Each row is followed by its class.
[  9   7  -1  -4   1   7  -3  -3   4   3   0   0  -4  -5  -8  -5  10  12
  -2  -8   1 -27   8  71  10   4 -12   3   1   7   1   9   5  -1   9   8
 -10   2   1  12  26  13  13  37  -2 -12 -19   7 -18  -2  11  -1   3  -5
 -11  -9  -3  -3  10  -2  35  -3   0  16  -3  -5  13   3  -4  16   0  -6
   1]	Y
[  6  -8  13  20   2   7  -6  -7  13   2  -5  -1 -10   1   2  -6   1 -17
  -2  -1   2 -11  -2 -11 -16   4 -10   5   3  -2  10  13 -26  11   9  -3
 -21   6  32 -26  -9   5  -3  -5  -2  15  -1   7  11 -21   5  -3  10   2
  -4  -1  -8   7   1 -21  21   3  -3  -2   4  10  -9   3   8  -8  12   0
 -10]	W
[  4  12  23  23   2  -2  -1  -5   7  -4  -4   3  -5   2  -8 -11  38 -19
   8   1   8 -10   1  -7  -9  -6 -11  27   5  -1  -1  10 -21   2 -20   0
 -24   5  12 -23  12 -10  -1  -4  -2  -4  -1  -5   5   3   7  -4  14  -1
   7  -3   0   5  -1 -16  33 -12   4   1   0   8 -16   4   5  -9  14  -3
  -7]	W
[  1   8   6   3   2 -19 -16  -6  -4  -2   2  -2 -10   2  -7 -13   4  -5
   5  13 -15  -1   1  -3  13  -6   7  27   0  -3  -1   0  35 -25 -25  -2
  -6  -8 -31   2 -13  -4  -8  -8   4  -2  10  -1  20   6  -5  10   0   1
   3  -5   4   5 -10   1 -14 -11  -3   9   0 -12  -3  -2   7 -10 -13  -2
   2]	D
[  8  29   1   3  -1   2  33  -4  12  -8   3  -1   8   8   0  -4  15  16
   8   5  28   0  -5  11  -4   0   1  10   9  -1  -8  -8 -12   0  -3   0
   5  -2  -3  -2  14  16   3   3   1  23   3  -8   1   7   6  -8  -1  -1
   8  -7   6  -6  -2  10  -3  -3   1  -7   8   4   9   3  -8  -2   1  -7
   2]	L
[  9  -4  13  13   3  -6   3   0  -1  -7   2  -7   1   0  12   2 -26   5
  -1  12  -1   6  -3  12  -3   0   7 -13   8 -15  -1  -6  26   4  14  -4
   7 -10 -11   8 -29   7 -17 -16   2  18   7   4  19  -1  -5  -2  -6  -2
   3  -1   2  -1  -7   8 -15   5 -12   9   2  -8   0  -7   4  -8  -8   5
   2]	D
[  9  37   7  -6   2  -9  32   5  -4  -6  -9   0  15  13  -6  -5  22  21
   4  -1  13   8  -2  71  -5  -2  -2 -28   4  -8  -4 -16  16 -16 -18  13
   6   0  10   3  35  13   2   6   3   2 -13 -11 -23   4  11   4   8   3
   6  10   5 -23  -3  -8   6  -1   3  -6   6  12  30   3  -2  -9 -22 -18
   5]	R
[ 13  -7  26  23   3  11   6   6  16   1  -7  30  -6   2   3  -7   6 -13
   2   2   4  -9  -2 -19 -24   0 -11  -8   6  -1  -6   6 -42  33   2  -5
 -22   9  41 -32  -7  14  -4 -11   2  16  -4  -2  14 -20   6 -11   4  10
   3  -5  -9   2   0 -15  28   6   1  -8  -2  11  -7   5   3  -6  14   2
 -11]	R
[  1  -8  21  23   5  -4   4   9   1   0   0   4 -14   5   3  -3   4  -5
   1   4 -11   7  -7 -19  -8  -6  -8 -14   2  -7   0  -3 -26  -2 -13  -2
 -12   3  13 -14   2 -13  -8 -20   1   1  -5  -9  14  -4  -2  -3  -5  -2
   6   2  -7  -4 -13 -16  12   0   8  -6   0   5   1  -1  -3  -9  -6   1
  -7]	P
[  5   1  23  21   0   5  12   8   6  -6  -2  -4  15  -3  -3  -2   8  -9
   2  -1  18  -8 -11   9 -18  -4 -19 -16   6   2  -3   8 -32  20   6  -6
 -19   9  31 -20   6  -2  -5   4   6   7 -12  -4  -5  -5   8 -10   6  -5
   8  -2  -1  -3  -2 -16  28   3   2  -4   3   8 -15   7   0  -2  21   0
  -7]	W
[  8   1  25   8   2 -11  20   3  -6 -24  -6   0  31   9  -4   0 -26   4
   3  15  23   1   0  54 -22   0   8 -34   3  -6  -2  -7  32   2  13  -7
  16 -11   0   6 -29   6 -23 -25  10  23   5  -4  14   6  -1  -3   5   0
   9   1   3  -9  -9   7 -11   0   0   9   3  -5   6  -1   7 -12 -13   1
   0]	D
